Below are the code and all the weights of a small trained network. Each question names an input and a target symbol and asks about switching units off, where a switched-off unit gives its printed mean instead of its output.

import numpy as np


def w(rows, s, z=0):
    codes = np.array(rows[::2]) - 128.0
    scale = np.full(codes.shape[1], s)
    scale[-1] = z or s
    return codes * scale


def f(y):
    return np.maximum(y, 0)


def softmax(a):
    e = np.exp(a - a.max(-1, keepdims=True))
    return e / e.sum(-1, keepdims=True)


def log_softmax(a):
    a = a - a.max(-1, keepdims=True)
    return a - np.log(np.exp(a).sum(-1, keepdims=True))


def net(x, mask):
    ids = ['ΘΠΣγεζημω'.index(c) for c in x.split()]
    T = len(ids)
    res = E[ids] + P[:T]
    u = 0
    for l in range(2):
        q, k, v = (res @ M[l].T for M in (Q, K, V))
        z = softmax(np.where(np.tri(T) > 0, q @ k.T / 3**0.5, -1e9)) @ v
        res = res + np.where(mask[u], z, O[l][:, -1]) @ O[l][:, :-1]
        u += 1
        y = f(res @ A[l][:, :-1].T + A[l][:, -1])
        res = res + np.where(mask[u : u + 4], y, B[l][:, -1]) @ B[l][:, :-1]
        u += 4
    return log_softmax(res[-1] @ U[:, :-1].T + U[:, -1])


Q, K, V, O, A, B = {}, {}, {}, {}, {}, {}
E = w([
[131,109,205,132,134],'Θ',
[124,106,198,189,181],'Π',
[140,88,193,186,160],'Σ',
[132,117,234,97,97],'γ',
[99,142,214,93,148],'ε',
[103,112,181,167,212],'ζ',
[162,47,80,94,213],'η',
[75,154,152,12,161],'μ',
[254,196,121,86,183],'ω',
],0.016)
P = w([
[91,254,101,120,1],'0',
[102,227,115,118,37],'1',
[106,207,135,120,72],'2',
[118,182,151,114,100],'3',
[121,163,167,113,125],'4',
[129,143,181,111,148],'5',
[133,126,196,109,171],'6',
[138,102,201,100,192],'7',
[146,83,214,102,203],'8',
[173,56,243,81,180],'9',
],0.0063)
Q[0] = w([
[128,69,17,164,24],'0.h1',
[19,10,187,134,129],'0.h1',
[253,94,147,108,162],'0.h1',
],0.017)
K[0] = w([
[90,159,88,158,10],'0.h1',
[144,171,198,2,132],'0.h1',
[141,56,172,171,185],'0.h1',
],0.023)
V[0] = w([
[230,16,114,165,36],'0.h1',
[89,85,175,155,129],'0.h1',
[51,122,72,6,145],'0.h1',
],0.016)
O[0] = w([
[44,177,91,92,221,15],'0.h1',
[136,187,85,125,65,2],'0.h1',
[191,108,135,5,135,120],'0.h1',
],0.014,0.0061)
A[0] = w([
[75,39,126,91,126,3],'0.n1',
[98,40,33,131,113,168],'0.n2',
[5,102,143,139,117,116],'0.n3',
[129,61,145,111,97,86],'0.n4',
],0.021,0.0043)
B[0] = w([
[111,90,143,244,130,197],'0.n1',
[108,68,80,126,163,144],'0.n2',
[113,69,109,9,70,175],'0.n3',
[31,172,82,136,174,248],'0.n4',
],0.012,0.016)
Q[1] = w([
[212,129,2,52,183],'1.h1',
[133,161,1,107,113],'1.h1',
[98,117,167,86,119],'1.h1',
],0.019)
K[1] = w([
[124,4,11,162,104],'1.h1',
[95,121,68,171,92],'1.h1',
[112,132,120,88,150],'1.h1',
],0.022)
V[1] = w([
[113,63,12,134,125],'1.h1',
[104,187,158,131,138],'1.h1',
[96,137,212,100,137],'1.h1',
],0.011)
O[1] = w([
[68,23,20,254,161,253],'1.h1',
[87,176,140,32,91,58],'1.h1',
[218,231,120,74,151,109],'1.h1',
],0.0059,0.0033)
A[1] = w([
[116,148,172,141,39,12],'1.n1',
[203,91,82,153,8,80],'1.n2',
[82,104,110,160,112,2],'1.n3',
[198,63,134,59,55,159],'1.n4',
],0.015,0.0054)
B[1] = w([
[191,88,101,246,108,187],'1.n1',
[129,67,189,52,231,172],'1.n2',
[177,182,153,71,115,249],'1.n3',
[67,79,98,36,2,163],'1.n4',
],0.012,0.015)
U = w([
[28,101,189,166,162,120],'Θ',
[178,96,139,214,99,77],'Π',
[143,178,61,186,77,211],'Σ',
[129,114,93,85,135,45],'γ',
[106,166,53,90,140,124],'ε',
[167,83,148,115,143,2],'ζ',
[138,77,23,132,150,183],'η',
[139,116,77,119,74,124],'μ',
[254,205,131,56,143,216],'ω',
],0.0066,0.0084)

Each question gives the input, a string of symbols that net reads in full, and the target symbol t.
The units are the heads (3 rows each of Q, K, V and O) and the neurons (one row each of A and B). Each row of codes is followed by its name. A weight is (code - 128) times the scale printed after its matrix; where a second scale follows, it is the last column's (O, A, B and U).
mask holds one flag per unit, layer by layer, with each layer's heads first. A switched-off unit (its flag False) gives its mean, the last column of its rows in O or B, instead of its output. The means were averaged over made-up inputs and are rounded, as every weight is.
A unit's drop is (log p(t) with every unit on - log p(t) with that unit switched off) / (log p(t) with every unit on - log p(t) with every unit switched off).
unit that matters most: the unit with the biggest drop
top k neurons: the k neurons with the biggest drops, biggest first
top k neurons in layer l: the k neurons of layer l with the biggest drops, biggest first
input ω ω ω Π η ε, target ω: unit that matters most -> 1.h1
input ω ω Π ε ε Π, target Σ: top 4 neurons -> 0.n4, 0.n1, 0.n3, 1.n2
input ω ε ω ω ω ω Θ Σ η Π, target ω: top 2 neurons -> 0.n4, 0.n3
input η ω μ γ ζ, target ε: top 3 neurons -> 0.n4, 0.n1, 1.n1
input Θ η Θ γ γ Σ γ γ, target μ: top 3 neurons -> 1.n4, 0.n4, 0.n3
input ε ω γ ω ω ω ω Π γ Σ, target μ: top 4 neurons -> 0.n3, 1.n4, 0.n4, 0.n1
input γ γ η Π, target ω: top 2 neurons -> 0.n3, 0.n4
input γ ω γ η Θ η ζ, target ω: top 2 neurons -> 0.n3, 0.n4
input ε γ γ Θ, target μ: top 4 neurons -> 1.n4, 0.n4, 0.n1, 0.n3
input γ γ ω ε Σ Θ γ γ, target μ: top 4 neurons -> 1.n4, 0.n4, 0.n1, 0.n3
input ω ω ζ ζ Σ, target Π: top 3 neurons in layer 1 -> 1.n1, 1.n3, 1.n4
input Σ ζ Σ, target Π: top 2 neurons -> 1.n1, 0.n3
input ε ω ω γ ε γ γ, target Σ: top 2 neurons in layer 0 -> 0.n1, 0.n3
input ω ε Σ Σ, target Σ: unit that matters most -> 0.h1
input ω γ ζ Θ, target Π: top 3 neurons in layer 1 -> 1.n1, 1.n3, 1.n4
input ε ω ζ ω γ Σ Π γ Π, target μ: top 2 neurons in layer 1 -> 1.n4, 1.n1
input γ ε ε ε ω Θ ε Θ, target Σ: top 2 neurons -> 0.n4, 1.n2
input ω ω ω ω η ζ γ, target ω: top 2 neurons -> 0.n1, 0.n3
input η η η Θ Θ ε, target Σ: top 2 neurons in layer 1 -> 1.n1, 1.n3
input ε ω ω μ, target Θ: top 2 neurons -> 0.n1, 0.n4
input ω γ η γ ω, target η: top neuron in layer 1 -> 1.n3
input ω ε ω Π ω, target Π: top 2 neurons in layer 1 -> 1.n1, 1.n2
input Σ γ ζ γ Π, target Π: top 3 neurons -> 1.n1, 0.n4, 1.n3
input Π ω η η η η Θ, target ω: top 2 neurons in layer 0 -> 0.n3, 0.n4
input ε ω Θ μ ε γ Π, target Σ: top 3 neurons in layer 0 -> 0.n4, 0.n3, 0.n2
input η ω μ, target Θ: top 3 neurons in layer 0 -> 0.n4, 0.n1, 0.n3
input γ ω ε γ γ, target Σ: top neuron in layer 0 -> 0.n1
input γ γ μ ε, target ε: top 2 neurons in layer 1 -> 1.n3, 1.n1
